Below are the code and all the weights of a small trained network. Each question names an input and a target symbol and asks about switching units off, where a switched-off unit gives its printed mean instead of its output.

import numpy as np


def w(rows, s, z=0):
    codes = np.array(rows[::2]) - 128.0
    scale = np.full(codes.shape[1], s)
    scale[-1] = z or s
    return codes * scale


def f(y):
    return y / 2 * (1 + np.tanh(0.7978845608 * (y + 0.044715 * y**3)))


def softmax(a):
    e = np.exp(a - a.max(-1, keepdims=True))
    return e / e.sum(-1, keepdims=True)


def log_softmax(a):
    a = a - a.max(-1, keepdims=True)
    return a - np.log(np.exp(a).sum(-1, keepdims=True))


def net(x, mask):
    ids = ['ΓΠαβζθμτ'.index(c) for c in x.split()]
    T = len(ids)
    res = E[ids] + P[:T]
    q, k, v = (res @ M[0].T for M in (Q, K, V))
    z = softmax(np.where(np.tri(T) > 0, q @ k.T / 2**0.5, -1e9)) @ v
    res = res + np.where(mask[0], z, O[0][:, -1]) @ O[0][:, :-1]
    y = f(res @ A[0][:, :-1].T + A[0][:, -1])
    res = res + np.where(mask[1:17], y, B[0][:, -1]) @ B[0][:, :-1]
    return log_softmax(res[-1] @ U[:, :-1].T + U[:, -1])


Q, K, V, O, A, B = {}, {}, {}, {}, {}, {}
E = w([
[139,151,171,89,130],'Γ',
[118,191,104,173,156],'Π',
[119,130,203,51,117],'α',
[119,190,158,133,152],'β',
[71,121,40,151,103],'ζ',
[111,74,111,38,99],'θ',
[168,116,40,90,149],'μ',
[8,112,93,153,57],'τ',
],0.011)
P = w([
[197,99,115,137,158],'0',
[159,180,73,106,77],'1',
[122,169,95,87,135],'2',
[54,173,101,75,184],'3',
[145,2,152,184,204],'4',
[150,114,178,170,124],'5',
[222,109,182,206,45],'6',
[131,170,100,124,95],'7',
],0.0075)
Q[0] = w([
[197,70,175,213,92],'head 0',
[175,207,101,112,8],'head 0',
],0.018)
K[0] = w([
[66,207,102,51,142],'head 0',
[60,54,140,131,252],'head 0',
],0.018)
V[0] = w([
[35,52,41,89,29],'head 0',
[103,94,251,22,111],'head 0',
],0.015)
O[0] = w([
[67,246,76,56,123,238],'head 0',
[64,80,118,101,249,2],'head 0',
],0.012,0.0042)
A[0] = w([
[133,112,93,182,126,84],'neuron 0',
[66,59,178,171,87,122],'neuron 1',
[107,139,198,113,124,152],'neuron 2',
[86,52,113,57,48,119],'neuron 3',
[35,105,175,163,89,128],'neuron 4',
[128,149,104,56,156,92],'neuron 5',
[151,72,34,78,104,122],'neuron 6',
[65,169,137,207,124,134],'neuron 7',
[126,96,76,169,88,120],'neuron 8',
[186,153,156,156,80,124],'neuron 9',
[169,75,182,207,75,2],'neuron 10',
[119,92,136,158,187,156],'neuron 11',
[70,115,131,135,168,67],'neuron 12',
[176,67,140,148,81,226],'neuron 13',
[117,112,149,146,57,109],'neuron 14',
[96,117,1,236,124,120],'neuron 15',
],0.0099,0.006)
B[0] = w([
[174,143,143,133,118,135],'neuron 0',
[111,146,143,65,38,183],'neuron 1',
[129,170,155,138,126,141],'neuron 2',
[133,142,37,96,91,169],'neuron 3',
[164,182,148,182,82,139],'neuron 4',
[149,91,68,129,140,206],'neuron 5',
[65,146,104,134,187,169],'neuron 6',
[139,84,106,91,93,177],'neuron 7',
[154,179,128,101,125,170],'neuron 8',
[67,176,167,143,185,254],'neuron 9',
[107,40,46,250,87,211],'neuron 10',
[69,83,168,100,66,196],'neuron 11',
[94,197,123,186,151,154],'neuron 12',
[181,156,122,59,192,254],'neuron 13',
[168,165,138,178,147,197],'neuron 14',
[166,192,211,114,151,199],'neuron 15',
],0.017,0.0073)
U = w([
[182,165,112,225,157,4],'Γ',
[173,219,185,119,177,160],'Π',
[120,137,51,99,116,100],'α',
[161,101,207,39,127,136],'β',
[105,215,95,161,55,147],'ζ',
[149,176,114,107,255,190],'θ',
[56,112,134,220,110,106],'μ',
[246,62,125,115,108,124],'τ',
],0.0039,0.0043)

Each question gives the input, a string of symbols that net reads in full, and the target symbol t.
The units are the heads (2 rows each of Q, K, V and O) and the neurons (one row each of A and B). Each row of codes is followed by its name. A weight is (code - 128) times the scale printed after its matrix; where a second scale follows, it is the last column's (O, A, B and U).
mask holds one flag per unit, heads first, then neurons. A switched-off unit (its flag False) gives its mean, the last column of its rows in O or B, instead of its output. The means were averaged over made-up inputs and are rounded, as every weight is.
A unit's drop is (log p(t) with every unit on - log p(t) with that unit switched off) / (log p(t) with every unit on - log p(t) with every unit switched off).
The circuit of an input: a set's keep is (log p(t) with only the set's units on - log p(t) with every unit switched off) / (log p(t) with every unit on - log p(t) with every unit switched off). Starting from the 12 units with the biggest drops (on a tie, the unit counted first), units are removed one at a time, each time the one whose removal leaves the highest keep (on an exact tie, the one counted first), for as long as the keep stays at least 0.8.
units of the circuit, in order: the units of the circuit, biggest drop first
top k neurons: the k neurons with the biggest drops, biggest first
input μ ζ Π Π Γ τ Γ Γ, target β: top neuron => (neuron 10)
input α Γ Γ Γ Π, target β: top 2 neurons => (neuron 11; neuron 10)
input μ α ζ ζ Γ, target μ: units of the circuit, in order => (head 0; neuron 13; neuron 11)
input ζ Γ μ τ β Γ α, target α: units of the circuit, in order => (head 0; neuron 5; neuron 9)
input μ τ β β ζ Γ Γ, target τ: units of the circuit, in order => (head 0; neuron 10; neuron 13)
input ζ τ α ζ τ, target α: top 3 neurons => (neuron 5; neuron 7; neuron 9)
input ζ Γ β μ μ, target β: top 4 neurons => (neuron 11; neuron 10; neuron 9; neuron 14)
input τ Γ Γ Γ τ α θ α, target α: top 3 neurons => (neuron 5; neuron 9; neuron 15)
input α α ζ Π α, target μ: top 3 neurons => (neuron 13; neuron 11; neuron 12)
input Π β θ β ζ, target τ: units of the circuit, in order => (head 0; neuron 9)
input μ β Γ α ζ θ β, target μ: top 3 neurons => (neuron 11; neuron 13; neuron 12)
input μ ζ Γ ζ, target Π: units of the circuit, in order => (head 0; neuron 10; neuron 15)
input μ Γ μ β Π μ β, target τ: units of the circuit, in order => (head 0; neuron 13; neuron 10)
input Π ζ μ, target Γ: units of the circuit, in order => (neuron 10; head 0; neuron 14)
input ζ Γ θ Π θ Γ Π Γ, target θ: units of the circuit, in order => (head 0)
input μ α ζ Γ α β ζ τ, target μ: units of the circuit, in order => (head 0; neuron 13)
input ζ μ θ τ β μ α τ, target τ: units of the circuit, in order => (head 0; neuron 9)
input ζ β α β τ α α, target τ: units of the circuit, in order => (head 0; neuron 10; neuron 13)
input ζ μ μ θ, target ζ: top 2 neurons => (neuron 13; neuron 3)
input θ τ Γ β ζ τ ζ, target τ: top 4 neurons => (neuron 10; neuron 9; neuron 13; neuron 12)
input ζ μ τ θ Π θ θ, target α: top neuron => (neuron 5)
